Each row of numbers stands for one element and depends on some of the facts below. Use the named rows to name the rest.

Some elements and their rows:
flovem: [  9   2 -20  13  27  16 -16   1 -41  -5   9  22  -8   1 -26 -20 -24   7
   3  23  10  -2 -19  21 -13  14  11   2  17  -3   6 -16   0   0   3  -7
  -5 -11   4   7   1]
groflun: [ 10  -4   1   1 -13  12  -1  -2 -32 -11   3  -5   1   1   1  -3  -8 -10
   1  -8 -17   4   6  -2   9   5   8  10  -5   1  -8   2  -9   3   0   2
   2 -13  20  -1 -22]
gigim: [ -8   5  -6  -2  25  11  -7 -14 -39  -5   7   8 -12   5 -22 -23 -17  12
   2  14  15  16 -24  26 -10  19  19   3  18 -15  18 -13  -3   1   0 -13
 -11  -3   7  -8  -2]
kogror: [  6  -1  -4   0  -7   5  -2  -2 -31  -5  -1  -2   5   1   2 -13  -8 -14
  -2 -11 -16  -1  11 -10   0   8  10  15  -4  12  -1  -3   0   8  -2   1
   4 -13  27  -5 -11]
dralon: [ 15  -9 -13   6  -1  15   5  -2 -34  -7  -5  -5  -2  -2  -1  -8 -13 -10
   1  -5 -18   4   7   4   4   0  12  15  -4  15  -1  -4 -14   0   2   9
   5  -9  23  -2 -17]
pabak: [ -3  15  11 -10 -16 -11   2  -1  36   3   8  -3  10  -6  13  24  15   5
  -1  -4  -8  -7   6 -22  -1 -31 -20 -14  -9   0 -10  16  13 -11   6   0
   6   2 -12   6  -2]
tipla: [ 35 -10   0   3  -5  -4  11  10   4  -6  -4 -13  11  -2  -5  -6  -9 -28
   4  -7   2   1  -7  -5  11  20  -5  24  -5 -22 -16  10 -14   5 -11  -7
  12   0  11   7  12]
grosan: [ -9 -22  -5  14  -7  18   2  13 -22  -4  -3  -6  -8  10  17 -13  -5  -9
  -2  -6 -15   3   5   9   7  14  17   9   6  33   5  -4  -8  -7 -10  11
 -10  -9  20  -2 -11]
lubi: [ 32 -13   2   5  -4  -3  13  10   5  -3 -12 -14   7  -3  -3  -8  -5 -29
   1  -5   1   1   0  -3  14  19  -1  25  -8 -14 -12  10 -14   7 -11   0
  12   7  12   3  13]
pasker: [  2  -3  18   4 -21 -33   0  14  37  24   3 -20  -3  10  11  29  -1  12
 -21  12 -15  -2   0 -17  -3 -15   0 -36 -29  36   7  -1  -5   7 -16  27
  19  12 -44 -11  17]
stiker: [-36   2  11  -2   5  -8  10   0  43   8 -16   1  -7  -1  22  10  22  21
   0 -10   9  -6  12 -22  -8 -30 -10  -8   3  22  10  -1  15  -9   1   3
   4  21  -6   4  14]
kogu: [ -8   9  -5 -12  25   8  -7 -20 -45  -4   7   2 -14   2 -30 -22 -19   7
   3  13  16  21 -25  32  -7  23  19   2  11 -29  21 -14  -4   5   6 -13
 -12   0   4 -19  -9]
vagris: [ 11   5 -18  10  28  13 -17  -1 -39  -5   8  20  -6   3 -27 -19 -25   9
   3  20  10  -3 -18  20 -14  11  10   2  19  -4   7 -14  -1  -4   2  -3
  -5 -11   4   9  -3]
floplur: [ -3  28   6  -6  -7  -5  28  13  39  -6  -4  -2   1   3   3  23  22 -13
   0 -12 -11 -15   0  -1  -3 -60 -18 -11 -23 -12  -4  30   9 -31  23  23
   6 -11  -6   0   5]
dastiplen: [ -9  -1  14  -1 -34 -13 -20  -6  21  16  -1  -2  -3   4  -1  34   3   8
   0   0   7  -3  14 -26   9 -21 -13 -33 -24  -1  -1  18   2   2  -5  27
  22  10 -36  12   5]
tritam: [ 12  -8  -5   1  -7  19  -2   0 -41  -9   2  -6   2  -1   2  -6 -11 -18
   1  -4 -17   6   5   3   9   8  12  15  -6   6  -3   0  -9   0  -4   2
   2 -12  23  -1 -24]
rapu: [ -4   7  -6   3  36   2   1 -10 -26  -4   6  10 -14   2 -23 -20 -19  19
   1  14  13   9 -27  19 -16  10  17  -1  17  -6  16 -21  -3   5   1 -14
 -10  -1   9 -14   5]
greridre: [ 23   4 -14   7   5  18  18  10 -36 -16 -11  -4  -3   3  -8  -9 -12 -25
   0  -6 -21  -4  -2   8   1 -21  11  18 -12   5  -2   5 -11 -12  12  16
   9 -18  31  -3 -15]

How the elements are related:
babopla {τ=stuplo, ω=studer, Λ=c}
befe {τ=bozus, ω=kade talam vizar, Λ=d}
befin {τ=zunadrem, Λ=a}
bemum {τ=druvok, ω=dastiplen, Λ=a}
berok {Λ=b}
bivam {τ=furepli, Λ=a}
borugun {Λ=a}
bozus {ω=vitabre tezis, Λ=c}
bramul {τ=skozis, ω=grosko dastiplen, Λ=a}
braskim {ω=padiril, Λ=a}
brastek {Λ=a}
brekoplur {τ=mena, ω=leza, Λ=d}
brerer {τ=nefan, Λ=c}
bretel {ω=dera griner minal, Λ=c}
briskos {τ=povu, Λ=d}
brokas {τ=favo, ω=treklor, Λ=b}
broskopi {τ=vadriplal, Λ=c}
brosta {τ=draskom, Λ=a}
brupil {τ=nido, ω=plitilom stekis povu droste, Λ=a}
bruretrum {ω=mufo favo, Λ=c}
brusan {τ=vugron, ω=sasker tupli klisi griner, Λ=a}
buflen {τ=padiril, ω=tipla, Λ=d}
bugru {τ=zezim, ω=bruretrum, Λ=b}
buzodal {τ=lomu, Λ=a}
dalur {τ=melel, Λ=a}
dastiplen {τ=pasker, ω=tridrar kadredrul, Λ=a}
defur {τ=bramul, Λ=b}
dera {τ=dralon, ω=padiril, Λ=c}
dibrul {ω=solas, Λ=a}
dofel {τ=meplur, Λ=a}
doklen {τ=givek, Λ=a}
dralon {τ=drepok, Λ=b}
draskom {τ=leza, Λ=d}
drepok {τ=solas, ω=mufo, Λ=a}
drostan {τ=minal, ω=skenum bruretrum skamun klastek, Λ=d}
droste {Λ=b}
drudril {τ=vagris, ω=dera, Λ=d}
druvok {ω=fiflo laskes, Λ=c}
dugruskan {ω=tafu, Λ=b}
duso {τ=zaban, ω=druvok, Λ=b}
famen {τ=lesaflo, ω=bramul tupli, Λ=b}
fastu {τ=sasker, Λ=b}
favo {τ=plusun, Λ=a}
fiflo {Λ=d}
figriga {τ=stekis, Λ=d}
fitek {τ=plitilom, ω=nido, Λ=b}
flakem {Λ=b}
flepel {τ=gridakas, ω=fiflo sanu, Λ=a}
fleski {τ=bretel, Λ=a}
floba {τ=grosko, ω=triklifle, Λ=b}
floplur {τ=pogin, Λ=a}
flovem {Λ=b}
flubror {τ=defur, Λ=c}
flufor {τ=figriga, Λ=b}
flunan {ω=minal, Λ=c}
fuflistar {τ=skivem, Λ=a}
fugom {τ=flufor, ω=furepli brupil, Λ=a}
funon {τ=vavel, Λ=a}
furepli {ω=dera zefligrum skamun, Λ=a}
gabos {τ=floba, ω=dera, Λ=d}
gaskegi {τ=famen, ω=kogu, Λ=c}
gigim {ω=klisi, Λ=b}
gigral {Λ=a}
givek {τ=stedru, ω=vugron, Λ=a}
godel {τ=broskopi, ω=mutre, Λ=d}
gomin {ω=stumel gigim, Λ=a}
goto {τ=zilotrir, ω=stumel, Λ=a}
grana {ω=groflun, Λ=c}
greridre {τ=floplur, ω=tipla, Λ=b}
gridakas {τ=pliklabren, Λ=b}
griner {τ=flovem, ω=stumel, Λ=b}
grodrel {τ=klizi, Λ=d}
groflun {τ=drudril, Λ=d}
groklovek {ω=trofir, Λ=a}
grosan {τ=fugom, ω=bruretrum, Λ=b}
grosko {τ=fastu, ω=braskim, Λ=c}
gruragal {Λ=a}
kade {τ=klupes, ω=klodru, Λ=c}
kadredrul {Λ=a}
kagan {τ=droste, ω=vogrum lesaflo flepel, Λ=a}
kinu {τ=sitrun, Λ=c}
kitrer {τ=mamufler, Λ=d}
klastek {τ=lokan, ω=droste, Λ=a}
klisi {τ=tiskik, Λ=a}
klizi {τ=buflen, ω=tritam, Λ=d}
klizil {ω=greridre, Λ=d}
klodru {τ=trofir, Λ=d}
klotelil {τ=mekatu, Λ=b}
klupes {τ=fuflistar, Λ=a}
kogror {τ=duso, Λ=d}
kogu {ω=zakleflur, Λ=b}
kuflu {ω=triklifle favo, Λ=a}
laskes {ω=bugru, Λ=b}
legresus {Λ=a}
lesaflo {τ=mudin, Λ=b}
leza {τ=flakem, ω=kogu, Λ=c}
lokan {τ=dastiplen, Λ=d}
lomu {τ=tipla, ω=studer, Λ=b}
lotru {τ=klotelil, Λ=c}
lubi {τ=kinu, Λ=c}
lugapom {τ=laskes, ω=gabos, Λ=a}
mamufler {Λ=a}
mekatu {τ=vofes, ω=tuze, Λ=d}
melel {τ=mutre, Λ=d}
mena {τ=kuflu, Λ=a}
meplur {τ=togre, Λ=d}
minal {τ=brastek, ω=berok, Λ=c}
mirul {τ=goto, Λ=a}
mudin {τ=neker, ω=trupines stiklam, Λ=a}
mufo {τ=fitek, Λ=b}
mutre {ω=leza, Λ=a}
naplel {τ=dofel, ω=zaban, Λ=d}
nefan {τ=klizil, ω=kogu lugapom griner, Λ=a}
neker {τ=sketrik, ω=skugas grosan, Λ=c}
nido {τ=timu, ω=gridakas rapu, Λ=c}
nodu {τ=befe, Λ=d}
pabak {τ=skovor, Λ=a}
padiril {ω=lotru, Λ=c}
pasker {τ=brusan, ω=brupil vizar, Λ=a}
pledebra {τ=nodu, Λ=a}
pliklabren {τ=naplel, ω=grosko, Λ=a}
plitilom {τ=kagan, ω=drepok, Λ=b}
plodus {τ=tridril, Λ=a}
ploko {τ=babopla, Λ=a}
plusun {Λ=a}
podek {τ=skamun, ω=stoskoflok, Λ=a}
pogin {τ=bugru, ω=goto, Λ=a}
povu {τ=dera, ω=goto, Λ=b}
rapu {ω=skenum gigim, Λ=d}
rutril {τ=stumel, ω=mutre triklifle, Λ=a}
sanu {ω=goto, Λ=d}
sasker {τ=soguk, Λ=a}
sitrun {Λ=b}
skamun {τ=tridrar, Λ=c}
skenum {τ=greridre, Λ=d}
sketrik {ω=skenum klisi, Λ=a}
skivem {τ=treklor, Λ=d}
skobren {τ=tritam, Λ=b}
skova {τ=groflun, ω=dibrul tridrar, Λ=a}
skovor {τ=sobon, Λ=b}
skozis {τ=zamu, ω=zezo, Λ=a}
skugas {ω=flunan bemum talam, Λ=b}
sobon {Λ=a}
soguk {τ=trufle, Λ=a}
solas {τ=borugun, Λ=b}
stazun {ω=lotru, Λ=d}
stedru {τ=fiflo, ω=stunin dalur, Λ=b}
stekis {τ=bemum, ω=gaskegi, Λ=c}
stiker {τ=kogror, ω=legresus tupli bugru sanu, Λ=a}
stiklam {Λ=b}
stoskoflok {τ=zita, Λ=a}
studer {ω=gaskegi droste, Λ=b}
stumel {Λ=a}
stunin {τ=rutril, ω=stazun tupli, Λ=b}
stuplo {τ=podek, Λ=a}
stusus {τ=klodru, Λ=a}
tafu {τ=triklifle, Λ=a}
talam {τ=gruragal, ω=minal, Λ=c}
tezis {Λ=a}
tibik {τ=kadredrul, Λ=a}
timu {τ=ploko, Λ=d}
tipla {τ=gigral, ω=zaban, Λ=c}
tiskik {τ=stusus, Λ=b}
togre {τ=kade, ω=plitilom brusan funon, Λ=b}
treges {Λ=b}
treklor {τ=groklovek, ω=solas, Λ=d}
tridrar {τ=vaskos, ω=stusus kadredrul, Λ=b}
tridril {τ=klisi, Λ=d}
triklifle {τ=pabak, ω=povu, Λ=d}
tritam {τ=zotrum, Λ=b}
trofir {τ=dibrul, ω=drepok, Λ=b}
trufle {Λ=a}
trupines {ω=brupil mamufler, Λ=d}
tupli {ω=kogu, Λ=d}
tuze {Λ=c}
vadriplal {τ=tuze, ω=babopla skenum leza, Λ=d}
vagris {Λ=b}
vaskos {τ=zezo, ω=treges klodru, Λ=d}
vavel {τ=flubror, Λ=c}
vitabre {τ=legresus, Λ=d}
vizar {τ=vopum, ω=berok, Λ=a}
vofes {τ=stiklam, Λ=b}
vogrum {τ=tezis, ω=triklifle bruretrum, Λ=a}
vopum {τ=buzodal, Λ=a}
vugron {τ=gabos, ω=berok, Λ=d}
zaban {τ=mirul, Λ=c}
zakleflur {τ=kitrer, Λ=b}
zamu {Λ=c}
zefligrum {τ=tafu, ω=sanu, Λ=a}
zezim {τ=grodrel, Λ=a}
zezo {ω=flepel, Λ=c}
zilotrir {τ=plodus, Λ=b}
zita {τ=lubi, Λ=b}
zotrum {τ=fleski, Λ=b}
zudrak {τ=gaskegi, Λ=a}
zunadrem {τ=godel, Λ=b}

Name these rows:
No name comes twice in this set of rows, the named rows included.
[  6   2  -7   2  28  -3  25  -8 -20  -6 -16 -12  -6  -1   0 -17 -10   6
  -9   1 -17  12  -5   2  -9  -8  22  18  -9  22  13 -28 -11  13   6  -5
   8  13  24 -30  -6] => vadriplal
[ -5 -13  -7  13  22   0  21   5 -13  -2 -17  -8 -11   4  11 -18  -8   5
  -9  -4 -16   4   2   0  -8  -3  19  15   2  39  10 -24 -11   6  -4   1
  -1  10  26 -20  -2] => drostan
[ -5  -2   1 -13   1   9   6 -17 -41  -7  -5 -21  -7  -4  -3 -14  -8  -9
   0  -4 -11  23  -1  11  10  13  21  16 -11  -8  13  -5 -12  10   1  -6
  -2  -1  19 -26 -23] => zakleflur
[ 25   0   0   5  14   0  -8  12   1  -2   7  12   8   3 -29 -16 -16 -11
   7  15  30  -6 -28  19  -3  36  -5   6  15 -43  -7   3  -5   4 -10 -17
  -1  -3  -8  14  29] => tuze
[  5   5 -10   6  20   9 -12   1 -36  -4  18   9  -5   6 -21 -20 -20   3
  -1  21   4   4 -24  30  -9  22  12   1  21  -5   7 -13  -3   1  -3  -9
 -13 -15   2  -2  -5] => stiklam
[  3   6 -10  12  32   0  -1   5 -20   0  12  12  -6   8 -17 -21 -17  16
  -7  17   2   2 -30  23 -17  17  16  -1  17   6   9 -24  -2   5  -1 -10
 -13  -9   3 -15   7] => trupines
[ 15 -13   1   9 -11   6  -3  -3 -31  -1  -4  -9 -10   4  -4  -1 -19  -9
  -1  -2 -14   6   1  -7   8   0  14   2 -11  14  -2   0 -14  10 -10  14
  14  -6  13  -2 -17] => lokan
[  5  11  -2  -3 -13 -22  -2  12  40  10   1  -1  15  -3  15  23  21   3
 -12   1 -20 -14  18  -7   2 -21 -17 -24 -19  23  -5   1  10   2  12  17
  -2   1 -30  -8   4] => givek
[ 21  -8  11  -5   4 -15  27   7  12  -2 -13 -29   7  -3   1 -15   0 -23
  -4  -8  -1  12  -9   9  12  29   7  22 -14 -14   2   0 -20  14  -8 -10
   2  16   8 -24  16] => stekis
[-26  13   8 -15 -12 -11  -4 -10  31  10  -7  -2   0  -8   4  21  22  11
   1  -5   8   3  17  -9   3 -20 -13 -19 -12 -12   4  11  13   0  15   5
   1  11 -21  -5   1] => lugapom
[ 25  -9   9   1   4   0  20  10  16  -6 -12 -21  18 -16   6  -7 -11 -10
   9  -4   6   6   1   3   6  20   4  34   2  -4  -7   3 -27  11   1 -15
   4  30  15 -15   9] => nido
[-28  12   6   8  22 -12   1   9  48   9  16  19 -10   7   1   5  10  34
  -2  17  24 -17 -24   0 -28 -18 -13 -23  28  14   6  -8  22 -19  -5  -8
 -13   5 -26  18  30] => kuflu
[-37  16   4   2  17  -9 -12  -2  36  13   1  25  -7   4 -11   5  10  33
   3  13  37  -7 -10   6 -20  -9 -12 -30  15  -7  14  -5  20  -8   8   0
 -11  11 -33   7  27] => furepli
[  8 -17  25   1 -30  17  -2  15  22   2  -6 -27  22 -19  22   5  -5  -4
  24 -11  18  11  14  20  14  46   3  35  17  -5 -10  18 -35  10   7 -16
 -24  37  13 -19 -11] => skamun
[-23   5  -1  -5  18   9 -13 -26 -36  -3   1   9 -18   5 -27 -17 -11  13
   8   6  27  18 -15  26  -3  26  17   0  14 -32  20  -8  -1   4   5 -10
 -12  -2   4 -16  -3] => tupli

The same elements again, as new rows of numbers:
Some rows with their names:
nodu: [-17 -19 -23   2   5  -5  -2 -16 -11   9   0  -4   4   8  13  -4 -33   2
  -6   1  36  34 -25  21   0  -5  -5   6]
grana: [ -5  19  35  -5 -25  17 -19  34  -4  16  -4  22  14   6  11  20  14  -1
  10   4 -66 -32 -19   5   0  17  25  26]
lugapom: [-13 -32 -30  17  -3 -13   1 -22 -12  24  -5  -4  10  -3  25 -21 -43  -3
  -7   9  21  43   9  -6  19  -9 -14   4]
togre: [  9  24 -36 -12 -24 -16  -2 -15   4 -19   1 -13  23 -21 -19  23   3  19
   6  32  -7   2 -41 -35 -16  34  13  40]
flovem: [  3  22  35  -9 -23  25 -13  34   2   8  -3  40  14  13   7  17  16  -1
   7  24 -69 -28 -26  -7  -8  31  22  11]
skobren: [  3  21  -6 -12 -13   9   6 -16   6  -6  21  25   6  18 -22   7  -2  16
   6  12  -7 -25 -42  27 -16  17  12   5]
floplur: [-24 -31  -3  17  14 -17   4 -27  -8  26 -20   5 -18  23  29  14 -42  -2
  -9  -1  43  42   7   7  -6 -26   1   5]
brerer: [ -3  20 -15  -4 -12   8  -1  -6   2  -5  15   9   8  18 -17  -3 -19  15
   2   7  11 -24 -40  29 -10   2  15  10]
lokan: [-13 -14 -21  -3  -4   9   9 -13   1  15  -1  -8  18   5  14 -16 -36 -15
 -14  -6  44  21 -26  10  -1  -9  -8   6]
zilotrir: [ 11  20  -5 -15  -5  21 -40 -21 -14 -19  44  18  10   3 -22 -12   6  19
  11  -7 -55 -29 -38  42 -20 -11   4   2]
fuflistar: [-20 -31 -34   5   2 -15 -10 -21 -15   8 -14 -15  18 -13  40   6 -36  18
 -22  25  45  47 -16 -30  31  32 -10   9]
drudril: [ -9 -24 -38   5  -9  -6   2 -22  -9  21   9   7   9   1  -5 -13 -41   4
  -3   8 -21  36 -21   2  -7  -8 -11  12]
kade: [ -4  12 -36 -13 -24 -12   1  -3   7 -20   6 -15  16   5  23  20  -6  20
   2  33  16   4 -39 -31   4  37  19  28]
mena: [-22 -31 -11  13   9 -13  -9 -21 -15  20 -10 -10   7  -3  34 -15 -44  -6
  -8  -1  48  43   7  17  22   0 -14   3]
borugun: [-22 -31  35  14  -7  -1 -22  31 -19  24 -17  -6  13 -12  40  11   8 -18
   5   1 -62  40  14 -21  34  18   3   4]
triklifle: [ -1  -3 -31  10   6  13  -8 -23  -9   9  -3  -8  -4  12  -1  -3 -41   6
 -15  17  44  24  -1 -24  -2 -15   5   5]
tafu: [-20 -30 -13  14  10  -8   1 -20 -15  22  -9 -12   3   9  33 -19 -42  -3
 -18   4  48  46   7  13  23   5 -10   2]
timu: [-24  18 -21  21   1  16  -3 -20 -18   1  15  34 -16 -20  -6 -22 -41  -4
  -8  20  39  41 -16  35  25  -2 -10  21]

Name these rows:
No name comes twice in this set of rows, the named rows included.
[-15 -26 -40  -6  -8 -16  -9  -9 -11 -15  -9 -14  22  -7  34  17 -24  20
 -23  31  31  41 -38 -32  13  36  -4  23] => meplur
[ 10 -29 -19  -8   9   9 -51 -24 -23 -14  37  -9   3 -14  15 -19 -26  15
   6  -9 -13  23  -4  43 -10 -33 -13   0] => tridril
[-23  19 -17  -1 -19  22   4 -15  -3 -10  34  56 -14  -1 -21 -18 -24  14
   6  31 -12 -10 -39  42  -4  27   8  16] => tridrar
[  7  20  -1  -5  14  -8   0 -27   9  25 -15  53 -25  24 -25  23 -18  17
   9  24   2 -28 -39 -21 -17 -19  32   8] => bugru
[ 12  21 -11 -13  -2  20 -14 -23  -1 -14  31   7   5  12 -23   6  -2  19
   8   7   1 -26 -38  22 -16   4  23   3] => trofir
[ -4 -30 -17  20  -9   3   8 -18   5  24 -17 -12  22  -7  25 -29 -42 -16
 -31  -2  49  42  10 -23  15 -25 -17   2] => sasker
[ -1 -31 -18  11 -16  -2  13 -11   8  24 -13 -13  24 -33  11 -30 -42 -20
 -22 -10  54  50  10 -24   5 -34 -17   5] => brusan
[-21 -16  29   3 -15   7 -19  37 -18  22 -12  -1  14  -9  38  18  10 -16
   8  -5 -67  -1  11  -4  17  21   6  17] => klizil
[ 11  19 -11 -13 -25  28  12  -8   9  17   9  -8  23  -5 -26 -22 -20 -16
   5 -10  49 -31 -42 -26 -18 -10  14   5] => floba
[  1 -27 -20  -8   5  12 -25 -23 -11 -14  24   0 -14   4  28 -18 -29  11
   2  -3  31  26 -15  31   2 -27  -5   3] => klodru
[ -8 -24 -26 -14 -23  17  11  -4  10  16   7 -12  20 -13  19 -31 -38 -18
   1 -11  50   7 -31 -29  12 -41  -3   3] => vugron
[-19 -31  -9   6   3  -6   6 -19  -4  25  -8 -15  19  -8  32 -25 -40 -16
 -14 -11  51  43   8   4  23  -4 -13   3] => soguk
[-21 -32 -21  -1   3 -12   2 -21   5  14   1  -6 -17  -7  35 -20 -39   0
   5   3  47  43   7 -17  32 -33  -3   2] => vizar
[-19 -26 -27 -13   0 -10   3 -15   6   6  18  -1 -13 -17   8  -2 -35   2
   8  -6  19  35 -27   0   5 -35   4  19] => befe

